Below is a small trained network, with its code and all its weights. Each question gives an input and a target symbol and asks what happens when units are switched off, that is, made to give their printed mean instead of their output.

import numpy as np


def w(rows, s, z=0):
    codes = np.array(rows[::2]) - 128.0
    scale = np.full(codes.shape[1], s)
    scale[-1] = z or s
    return codes * scale


def f(y):
    return y / 2 * (1 + np.tanh(0.7978845608 * (y + 0.044715 * y**3)))


def softmax(a):
    e = np.exp(a - a.max(-1, keepdims=True))
    return e / e.sum(-1, keepdims=True)


def log_softmax(a):
    a = a - a.max(-1, keepdims=True)
    return a - np.log(np.exp(a).sum(-1, keepdims=True))


def net(x, mask):
    ids = ['αβεζηθμξτφψω'.index(c) for c in x.split()]
    T = len(ids)
    res = E[ids] + P[:T]
    u = 0
    for l in range(2):
        r = res
        for j in range(2):
            rows = slice(3 * j, 3 * j + 3)
            q, k, v = (r @ M[l][rows].T for M in (Q, K, V))
            z = softmax(np.where(np.tri(T) > 0, q @ k.T / 3**0.5, -1e9)) @ v
            o = O[l][rows]
            res = res + np.where(mask[u + j], z, o[:, -1]) @ o[:, :-1]
        u += 2
        y = f(res @ A[l][:, :-1].T + A[l][:, -1])
        res = res + np.where(mask[u : u + 8], y, B[l][:, -1]) @ B[l][:, :-1]
        u += 8
    return log_softmax(res[-1] @ U[:, :-1].T + U[:, -1])


Q, K, V, O, A, B = {}, {}, {}, {}, {}, {}
E = w([
[150,130,80,40,64,82,56,175,39,167],'α',
[228,151,200,158,69,58,167,155,179,123],'β',
[186,116,188,84,156,97,58,172,148,125],'ε',
[152,173,167,82,131,93,102,173,83,91],'ζ',
[123,90,90,61,45,132,171,205,96,88],'η',
[135,158,143,115,102,108,216,152,110,100],'θ',
[137,102,160,142,154,134,71,87,110,176],'μ',
[111,174,157,56,110,169,80,212,146,22],'ξ',
[160,60,155,171,80,148,89,120,148,156],'τ',
[113,143,118,99,78,185,41,131,93,144],'φ',
[115,78,155,124,178,172,129,132,108,104],'ψ',
[129,81,135,250,126,119,158,70,56,187],'ω',
],0.022)
P = w([
[145,106,149,90,80,141,199,221,136,188],'0',
[66,105,154,132,76,67,138,167,170,118],'1',
[190,147,163,109,111,184,150,176,147,155],'2',
[72,88,139,117,81,95,83,134,117,82],'3',
[220,87,188,189,135,202,159,158,168,102],'4',
[90,101,134,87,77,122,26,84,85,51],'5',
[241,75,157,170,140,255,122,88,123,105],'6',
[127,50,118,115,82,142,24,61,89,78],'7',
],0.014)
Q[0] = w([
[161,30,137,66,2,115,45,136,84,174],'L0H0',
[8,149,140,219,179,136,112,72,156,112],'L0H0',
[127,57,195,144,88,73,52,102,30,94],'L0H0',
[92,235,28,146,235,138,179,87,157,224],'L0H1',
[5,247,8,154,249,151,143,127,118,134],'L0H1',
[169,176,157,142,88,238,126,148,108,140],'L0H1',
],0.006)
K[0] = w([
[182,106,128,123,89,79,151,47,71,63],'L0H0',
[86,126,95,207,124,82,115,206,131,181],'L0H0',
[146,115,84,171,190,211,94,62,126,58],'L0H0',
[112,170,124,59,154,116,195,177,144,210],'L0H1',
[76,122,218,97,126,72,164,232,164,255],'L0H1',
[81,122,136,71,132,16,121,132,112,128],'L0H1',
],0.0057)
V[0] = w([
[165,131,206,27,95,83,185,102,52,112],'L0H0',
[254,122,121,51,93,78,116,177,131,194],'L0H0',
[163,130,117,106,97,162,159,144,125,137],'L0H0',
[103,37,168,116,89,159,110,33,142,134],'L0H1',
[161,149,66,132,142,130,124,164,142,136],'L0H1',
[56,173,195,128,137,121,146,164,88,158],'L0H1',
],0.0062)
O[0] = w([
[189,94,212,184,104,132,121,158,110,85,228],'L0H0',
[199,163,204,238,192,169,77,144,185,31,205],'L0H0',
[112,183,125,102,140,111,83,174,115,81,163],'L0H0',
[175,200,212,86,26,70,239,139,121,210,255],'L0H1',
[172,137,29,122,87,26,144,180,104,185,45],'L0H1',
[119,180,165,157,123,70,253,186,42,204,160],'L0H1',
],0.0071,0.0052)
A[0] = w([
[69,82,194,141,129,35,99,146,146,101,126],'L0N0',
[183,149,132,113,142,162,150,179,81,253,144],'L0N1',
[88,181,209,96,122,213,108,144,176,162,217],'L0N2',
[83,168,181,195,154,81,51,104,135,170,127],'L0N3',
[96,106,187,192,176,138,131,58,107,146,95],'L0N4',
[128,98,199,249,84,79,148,76,115,92,130],'L0N5',
[41,127,121,154,88,210,144,97,134,46,253],'L0N6',
[125,165,138,160,40,130,73,168,140,176,127],'L0N7',
],0.0067,0.0039)
B[0] = w([
[87,64,148,77,132,74,128,104,127,167,166],'L0N0',
[147,86,115,109,202,179,126,254,107,40,168],'L0N1',
[78,85,103,184,171,123,174,173,38,210,186],'L0N2',
[168,85,27,67,157,91,92,133,152,62,149],'L0N3',
[176,149,120,128,123,137,123,165,145,195,166],'L0N4',
[132,134,69,41,133,169,107,140,75,98,248],'L0N5',
[96,155,167,208,97,74,54,66,78,177,155],'L0N6',
[72,35,112,95,98,120,138,200,168,139,170],'L0N7',
],0.0083,0.015)
Q[1] = w([
[45,113,61,201,172,76,230,87,186,151],'L1H0',
[83,93,129,57,80,1,140,94,96,132],'L1H0',
[99,161,57,110,151,102,63,92,185,97],'L1H0',
[38,194,71,114,118,135,170,132,173,135],'L1H1',
[208,137,178,164,129,169,107,190,77,163],'L1H1',
[172,143,105,183,122,202,139,153,147,106],'L1H1',
],0.0083)
K[1] = w([
[130,104,101,114,186,118,166,245,80,136],'L1H0',
[161,82,85,233,141,180,176,112,95,188],'L1H0',
[118,144,163,192,121,134,175,234,228,63],'L1H0',
[132,100,44,165,133,80,164,174,186,113],'L1H1',
[147,114,64,131,46,62,68,4,131,121],'L1H1',
[140,169,237,1,161,114,110,147,99,114],'L1H1',
],0.0074)
V[1] = w([
[107,120,134,208,25,144,237,85,74,22],'L1H0',
[2,15,247,194,55,176,62,221,130,176],'L1H0',
[209,127,12,77,44,110,34,200,104,175],'L1H0',
[164,31,117,138,143,165,110,107,200,207],'L1H1',
[111,80,52,202,145,193,120,84,201,184],'L1H1',
[178,8,137,66,44,150,156,131,243,41],'L1H1',
],0.007)
O[1] = w([
[35,27,83,183,159,162,132,218,147,97,134],'L1H0',
[56,176,108,122,34,141,118,67,106,51,250],'L1H0',
[101,225,85,70,255,131,161,167,132,137,210],'L1H0',
[137,102,197,111,99,66,194,86,165,125,120],'L1H1',
[77,141,92,158,140,193,241,98,129,44,53],'L1H1',
[167,75,190,104,136,205,119,68,169,93,143],'L1H1',
],0.0099,0.021)
A[1] = w([
[142,71,230,82,88,105,73,94,122,174,141],'L1N0',
[122,121,129,190,112,195,121,216,51,116,120],'L1N1',
[170,197,109,65,133,52,132,91,102,188,103],'L1N2',
[85,143,205,91,125,131,99,166,163,96,252],'L1N3',
[130,171,122,99,89,52,37,5,168,104,84],'L1N4',
[201,119,171,102,143,189,190,119,106,65,31],'L1N5',
[86,44,159,159,112,51,78,75,116,156,86],'L1N6',
[98,118,131,133,201,254,140,155,119,58,161],'L1N7',
],0.0074,0.0028)
B[1] = w([
[211,157,113,147,113,211,230,89,121,149,227],'L1N0',
[137,162,2,156,144,137,189,99,176,116,253],'L1N1',
[87,90,111,162,173,95,28,95,137,170,224],'L1N2',
[124,131,144,117,188,85,125,62,79,128,249],'L1N3',
[80,147,156,209,140,164,160,203,241,176,226],'L1N4',
[78,56,123,155,121,114,156,154,117,200,184],'L1N5',
[98,106,174,147,216,142,133,103,22,86,172],'L1N6',
[74,81,193,201,128,168,109,46,146,183,210],'L1N7',
],0.0083,0.015)
U = w([
[132,141,181,94,155,156,53,193,175,109,64],'α',
[163,102,172,71,144,175,127,144,146,111,97],'β',
[161,154,147,151,89,63,146,112,198,202,111],'ε',
[203,188,135,115,116,132,109,172,103,127,51],'ζ',
[114,75,122,78,158,147,82,97,203,33,131],'η',
[126,46,149,210,121,74,72,220,187,132,215],'θ',
[137,142,140,3,98,46,169,73,71,188,180],'μ',
[106,149,120,115,91,106,99,156,218,125,96],'ξ',
[112,48,178,158,56,71,150,118,131,162,144],'τ',
[137,211,119,21,147,156,182,62,217,69,42],'φ',
[189,71,98,118,109,62,152,68,114,52,254],'ψ',
[143,151,120,106,212,135,217,174,198,113,118],'ω',
],0.0055,0.0045)

Each question gives the input, a string of symbols that net reads in full, and the target symbol t.
The units are the heads (3 rows each of Q, K, V and O) and the neurons (one row each of A and B). Each row of codes is followed by its name. A weight is (code - 128) times the scale printed after its matrix; where a second scale follows, it is the last column's (O, A, B and U).
mask holds one flag per unit, layer by layer, with each layer's heads first. A switched-off unit (its flag False) gives its mean, the last column of its rows in O or B, instead of its output. The means were averaged over made-up inputs and are rounded, as every weight is.
A unit's drop is (log p(t) with every unit on - log p(t) with that unit switched off) / (log p(t) with every unit on - log p(t) with every unit switched off).
The circuit of an input: a set's keep is (log p(t) with only the set's units on - log p(t) with every unit switched off) / (log p(t) with every unit on - log p(t) with every unit switched off). Starting from the 12 units with the biggest drops (on a tie, the unit counted first), units are removed one at a time, each time the one whose removal leaves the highest keep (on an exact tie, the one counted first), for as long as the keep stays at least 0.8.
units of the circuit, in order: the units of the circuit, biggest drop first
top k neurons in layer l: the k neurons of layer l with the biggest drops, biggest first
heads that matter: for each layer, one digit per head in row order, 1 if its drop is at least 0.15 and else 0, layers parted by /
input τ ω ξ, target ω: units of the circuit, in order : (L0N2, L1N1)
input β β ζ θ ψ α ψ, target α: units of the circuit, in order : (L1H0, L1H1, L1N2)
input ε ζ ω β ω η ω η, target μ: heads that matter : 10 / 10
input ε ψ ζ, target ψ: heads that matter : 00 / 10
input τ ζ ε ζ ω ω, target μ: units of the circuit, in order : (L0H0)
input ζ β α ω τ τ ψ β, target τ: top 2 neurons in layer 1 : (L1N4, L1N1)
input μ ε ω ε, target μ: heads that matter : 00 / 10
input β ω ζ θ, target μ: heads that matter : 00 / 10
input μ ω ω, target ω: heads that matter : 00 / 10
input β μ θ τ μ ω η, target ω: top 2 neurons in layer 1 : (L1N1, L1N2)
input η ω μ ε ω, target ε: units of the circuit, in order : (L1H0, L1N4, L1H1)
input ψ ξ ω θ β β, target ψ: top 2 neurons in layer 0 : (L0N1, L0N7)
input β η μ μ ξ ε, target θ: top 2 neurons in layer 1 : (L1N4, L1N1)
input φ τ ζ ω ω τ β, target τ: heads that matter : 00 / 01
input ε ζ ξ ω ε τ ω ψ, target μ: heads that matter : 10 / 10
input ω ζ ζ β τ φ ζ, target φ: units of the circuit, in order : (L1H0)
input η ξ μ φ τ α, target ξ: units of the circuit, in order : (L1N4, L1H0, L0N6, L0N5)
input ω α τ, target α: units of the circuit, in order : (L1H0, L1H1, L1N2)
input ζ ζ ζ φ α ψ ω μ, target μ: heads that matter : 11 / 11
input μ ε θ ξ ψ, target ξ: top 2 neurons in layer 1 : (L1N4, L1N1)
input ω η ψ, target η: heads that matter : 00 / 11
input ω ζ τ η, target φ: top 2 neurons in layer 0 : (L0N1, L0N2)
input β μ ζ η τ, target η: heads that matter : 01 / 10
input ω φ β ζ φ μ, target ξ: heads that matter : 00 / 11
input ω β θ β ξ η, target θ: top neuron in layer 1 : (L1N4)
input θ μ ω, target μ: top 2 neurons in layer 0 : (L0N1, L0N3)
input ψ ψ ω ψ θ η, target τ: top 3 neurons in layer 0 : (L0N1, L0N5, L0N6)
input ω ω ω ε η, target ε: top 2 neurons in layer 0 : (L0N1, L0N0)
